Below are the code and all the weights of a small trained network. Each question names an input and a target symbol and asks about switching units off, where a switched-off unit gives its printed mean instead of its output.

import numpy as np


def w(rows, s, z=0):
    codes = np.array(rows[::2]) - 128.0
    scale = np.full(codes.shape[1], s)
    scale[-1] = z or s
    return codes * scale


def f(y):
    return np.maximum(y, 0)


def softmax(a):
    e = np.exp(a - a.max(-1, keepdims=True))
    return e / e.sum(-1, keepdims=True)


def log_softmax(a):
    a = a - a.max(-1, keepdims=True)
    return a - np.log(np.exp(a).sum(-1, keepdims=True))


def net(x, mask):
    ids = ['αβζηλμξτφψω'.index(c) for c in x.split()]
    T = len(ids)
    res = E[ids] + P[:T]
    r = res
    for j in range(2):
        rows = slice(4 * j, 4 * j + 4)
        q, k, v = (r @ M[0][rows].T for M in (Q, K, V))
        z = softmax(np.where(np.tri(T) > 0, q @ k.T / 4**0.5, -1e9)) @ v
        o = O[0][rows]
        res = res + np.where(mask[j], z, o[:, -1]) @ o[:, :-1]
    y = f(res @ A[0][:, :-1].T + A[0][:, -1])
    res = res + np.where(mask[2:14], y, B[0][:, -1]) @ B[0][:, :-1]
    return log_softmax(res[-1] @ U[:, :-1].T + U[:, -1])


Q, K, V, O, A, B = {}, {}, {}, {}, {}, {}
E = w([
[126,141,90],'α',
[133,100,115],'β',
[142,103,125],'ζ',
[189,102,107],'η',
[82,101,128],'λ',
[112,117,69],'μ',
[157,93,69],'ξ',
[83,3,91],'τ',
[232,82,214],'φ',
[96,163,226],'ψ',
[190,226,85],'ω',
],0.021)
P = w([
[1,231,60],'0',
[75,141,111],'1',
[84,98,127],'2',
[99,102,137],'3',
[111,110,135],'4',
[120,128,131],'5',
[121,121,145],'6',
[149,162,166],'7',
[123,114,149],'8',
[125,114,148],'9',
],0.0049)
Q[0] = w([
[19,188,62],'h1',
[154,107,61],'h1',
[57,185,172],'h1',
[250,204,106],'h1',
[112,60,204],'h2',
[170,119,39],'h2',
[150,115,125],'h2',
[53,191,120],'h2',
],0.012)
K[0] = w([
[154,136,246],'h1',
[129,98,111],'h1',
[120,176,199],'h1',
[222,183,77],'h1',
[109,149,179],'h2',
[172,85,95],'h2',
[133,127,86],'h2',
[67,92,106],'h2',
],0.013)
V[0] = w([
[174,195,254],'h1',
[165,111,64],'h1',
[96,204,136],'h1',
[135,149,58],'h1',
[117,42,161],'h2',
[66,86,172],'h2',
[88,200,202],'h2',
[51,156,15],'h2',
],0.0091)
O[0] = w([
[183,91,199,3],'h1',
[139,84,98,133],'h1',
[131,221,146,90],'h1',
[132,154,79,128],'h1',
[130,71,201,169],'h2',
[46,178,214,169],'h2',
[128,255,180,123],'h2',
[44,148,47,125],'h2',
],0.0082,0.0055)
A[0] = w([
[115,70,156,45],'n1',
[129,160,131,255],'n2',
[235,89,65,122],'n3',
[255,124,160,64],'n4',
[195,91,10,145],'n5',
[71,116,179,38],'n6',
[119,219,114,250],'n7',
[175,195,158,248],'n8',
[99,154,223,179],'n9',
[88,67,45,150],'n10',
[86,151,173,23],'n11',
[98,105,78,147],'n12',
],0.0092,0.008)
B[0] = w([
[156,180,104,138],'n1',
[93,107,163,179],'n2',
[201,184,123,171],'n3',
[64,157,102,162],'n4',
[104,214,155,218],'n5',
[76,175,120,147],'n6',
[66,73,159,185],'n7',
[115,2,120,193],'n8',
[169,172,71,199],'n9',
[184,119,112,248],'n10',
[229,202,61,149],'n11',
[86,110,167,198],'n12',
],0.0097,0.017)
U = w([
[40,150,156,3],'α',
[118,122,114,43],'β',
[103,175,248,206],'ζ',
[143,105,95,34],'η',
[123,102,118,73],'λ',
[89,152,85,99],'μ',
[172,152,86,171],'ξ',
[140,14,16,160],'τ',
[238,3,114,132],'φ',
[103,14,190,181],'ψ',
[157,137,33,187],'ω',
],0.0068,0.0056)

Each question gives the input, a string of symbols that net reads in full, and the target symbol t.
The units are the heads (4 rows each of Q, K, V and O) and the neurons (one row each of A and B). Each row of codes is followed by its name. A weight is (code - 128) times the scale printed after its matrix; where a second scale follows, it is the last column's (O, A, B and U).
mask holds one flag per unit, heads first, then neurons. A switched-off unit (its flag False) gives its mean, the last column of its rows in O or B, instead of its output. The means were averaged over made-up inputs and are rounded, as every weight is.
A unit's drop is (log p(t) with every unit on - log p(t) with that unit switched off) / (log p(t) with every unit on - log p(t) with every unit switched off).
The circuit of an input: a set's keep is (log p(t) with only the set's units on - log p(t) with every unit switched off) / (log p(t) with every unit on - log p(t) with every unit switched off). Starting from the 12 units with the biggest drops (on a tie, the unit counted first), units are removed one at a time, each time the one whose removal leaves the highest keep (on an exact tie, the one counted first), for as long as the keep stays at least 0.8.
units of the circuit, in order: the units of the circuit, biggest drop first
k most important neurons: the k neurons with the biggest drops, biggest first
which heads matter: for each layer, one digit per head in row order, 1 if its drop is at least 0.15 and else 0, layers parted by /
drop of u: that unit's drop, to one decimal
input ω φ φ μ, target φ: units of the circuit, in order	(h1)
input ξ τ ω τ τ, target ω: units of the circuit, in order	(n5; h2; n8)
input ψ τ τ α λ ψ λ α, target ψ: which heads matter	00
input η φ τ ζ τ φ α, target φ: units of the circuit, in order	(h1; n5)
input λ α ψ μ β ψ μ, target ψ: which heads matter	10
input τ ω τ β ω ω λ ζ ω, target ψ: units of the circuit, in order	(n9; n7; n8)
input β ψ ψ β, target ψ: which heads matter	01
input φ β ζ, target φ: 2 most important neurons	(n5; n12)
input ψ ψ α, target ψ: which heads matter	10
input ψ λ ζ λ λ, target ζ: 3 most important neurons	(n10; n6; n2)
input τ ω ζ τ, target ω: 4 most important neurons	(n5; n8; n10; n7)
input η ψ ζ, target ψ: 2 most important neurons	(n10; n5)
input τ ζ α ψ ψ ζ, target ψ: 2 most important neurons	(n9; n5)
input η φ β, target φ: units of the circuit, in order	(h2)
input ψ τ τ ω η, target ξ: drop of h1	0.1
input ψ ω λ, target ζ: drop of n9	-0.1
input ψ τ ω η, target ξ: drop of h2	0.7
